Below is a small trained network, with its code and all its weights. Each question gives an input and a class and asks what happens when units are switched off, that is, made to give their printed mean instead of their output.

import numpy as np


def w(rows, s, z=0):
    codes = np.array(rows[::2]) - 128.0
    scale = np.full(codes.shape[1], s)
    scale[-1] = z or s
    return codes * scale


def norm(h):
    return h / np.sqrt((h * h).mean(-1, keepdims=True) + 1e-5)


def f(y):
    return y / 2 * (1 + np.tanh(0.7978845608 * (y + 0.044715 * y**3)))


def log_softmax(a):
    a = a - a.max(-1, keepdims=True)
    return a - np.log(np.exp(a).sum(-1, keepdims=True))


def net(x, mask):
    res = np.array(x, float).reshape(1, 4) / 4 @ E
    u = 0
    for l in range(3):
        y = f(norm(res) @ A[l][:, :-1].T + A[l][:, -1])
        res = res + np.where(mask[u : u + 4], y, B[l][:, -1]) @ B[l][:, :-1]
        u += 4
    return log_softmax(norm(res)[-1] @ U[:, :-1].T + U[:, -1])


A, B = {}, {}
E = w([
[80,105,73,90,175,2,128,137],'x0',
[205,182,125,106,247,112,153,104],'x1',
[103,146,98,47,95,177,104,82],'x2',
[121,230,129,81,59,102,208,215],'x3',
],0.0067)
A[0] = w([
[172,223,178,71,242,106,95,121,20],'0.n1',
[67,173,90,3,159,187,60,79,6],'0.n2',
[110,95,39,103,145,4,73,94,19],'0.n3',
[79,150,90,17,81,198,176,11,12],'0.n4',
],0.0059,0.0027)
B[0] = w([
[2,113,180,97,113,91,125,92,254],'0.n1',
[181,71,206,145,136,74,69,158,212],'0.n2',
[175,144,57,112,153,218,183,203,253],'0.n3',
[142,141,107,201,123,98,24,176,221],'0.n4',
],0.0099,0.0028)
A[1] = w([
[168,86,228,173,186,72,158,193,194],'1.n1',
[128,158,128,137,224,124,112,116,6],'1.n2',
[255,44,100,156,158,106,99,124,39],'1.n3',
[44,76,80,127,52,146,124,125,27],'1.n4',
],0.0063,0.0023)
B[1] = w([
[220,224,124,186,79,24,74,188,255],'1.n1',
[110,68,171,64,48,136,100,80,159],'1.n2',
[174,195,51,85,1,87,170,68,205],'1.n3',
[134,64,243,210,124,87,182,122,168],'1.n4',
],0.0071,0.0031)
A[2] = w([
[115,206,98,102,134,127,118,186,73],'2.n1',
[208,131,145,147,144,225,121,147,68],'2.n2',
[154,113,75,176,138,127,105,5,1],'2.n3',
[121,165,175,86,194,107,134,76,108],'2.n4',
],0.011,0.0017)
B[2] = w([
[141,131,77,76,96,254,110,97,253],'2.n1',
[243,82,134,62,207,207,157,80,207],'2.n2',
[81,186,66,116,59,141,221,118,240],'2.n3',
[74,72,238,211,117,185,104,119,225],'2.n4',
],0.0089,0.0044)
U = w([
[157,59,73,70,157,162,172,110,251],'0',
[24,83,238,226,96,43,78,83,110],'1',
[83,148,64,93,86,152,185,61,57],'2',
[192,141,128,175,108,1,6,129,61],'3',
],0.0092,0.0026)

Each question gives the input, the list of numbers given to net, and the class t.
The units are the neurons (one row each of A and B). Each row of codes is followed by its name. A weight is (code - 128) times the scale printed after its matrix; where a second scale follows, it is the last column's (A, B and U).
mask holds one flag per neuron, layer by layer. A switched-off neuron (its flag False) gives its mean, the last column of its row in B, instead of its output. The means were averaged over made-up inputs and are rounded, as every weight is.
A unit's drop is (log p(t) with every unit on - log p(t) with that unit switched off) / (log p(t) with every unit on - log p(t) with every unit switched off).
The circuit of an input: a set's keep is (log p(t) with only the set's units on - log p(t) with every unit switched off) / (log p(t) with every unit on - log p(t) with every unit switched off). Starting from all 12 units, units are removed one at a time, each time the one whose removal leaves the highest keep (on an exact tie, the one counted first), for as long as the keep stays at least 0.8.
units of the circuit, in order: the units of the circuit, biggest drop first
top k neurons: the k neurons with the biggest drops, biggest first
top k neurons in layer l: the k neurons of layer l with the biggest drops, biggest first
input [-8,-7,-1,-3], class 0: units of the circuit, in order	(2.n2)
input [8,-1,-6,-5], class 0: top 3 neurons in layer 0	(0.n3, 0.n2, 0.n4)
input [-3,-3,-3,-8], class 2: units of the circuit, in order	(2.n3, 1.n3)
input [-6,8,-7,-5], class 1: top 2 neurons	(0.n3, 0.n1)
input [3,8,-4,-6], class 1: units of the circuit, in order	(0.n1, 2.n4)
input [4,7,-7,-8], class 2: units of the circuit, in order	(2.n3, 1.n3)
input [7,3,5,-8], class 2: top 2 neurons in layer 2	(2.n3, 2.n2)
input [-3,1,5,4], class 3: top 2 neurons in layer 0	(0.n4, 0.n2)
input [-8,-6,-8,5], class 0: units of the circuit, in order	(0.n1, 2.n2)
input [5,-8,8,7], class 1: units of the circuit, in order	(1.n4, 2.n3)
input [-2,0,-5,-8], class 2: units of the circuit, in order	(2.n3, 1.n3)
input [-3,-6,-3,-8], class 2: top 2 neurons in layer 2	(2.n3, 2.n4)
input [4,2,-7,-7], class 2: units of the circuit, in order	(1.n3, 2.n3)
input [3,2,-3,-4], class 2: top 2 neurons in layer 2	(2.n3, 2.n2)
input [7,6,8,-2], class 3: units of the circuit, in order	(0.n2)
input [0,-8,7,8], class 1: units of the circuit, in order	(1.n4, 0.n3)
input [3,0,7,6], class 3: top 3 neurons in layer 0	(0.n4, 0.n2, 0.n3)
input [-4,-3,-7,-7], class 2: top 4 neurons	(2.n3, 0.n2, 1.n3, 0.n1)
input [-4,7,7,4], class 1: top 3 neurons	(0.n1, 0.n3, 2.n4)
input [-3,3,-2,-7], class 2: units of the circuit, in order	(2.n3)
input [-7,8,-3,5], class 1: top 3 neurons in layer 0	(0.n1, 0.n3, 0.n4)
input [3,-5,6,4], class 3: top 4 neurons	(0.n4, 0.n1, 2.n4, 0.n2)
input [-2,7,6,5], class 1: top 3 neurons	(0.n1, 2.n4, 0.n3)
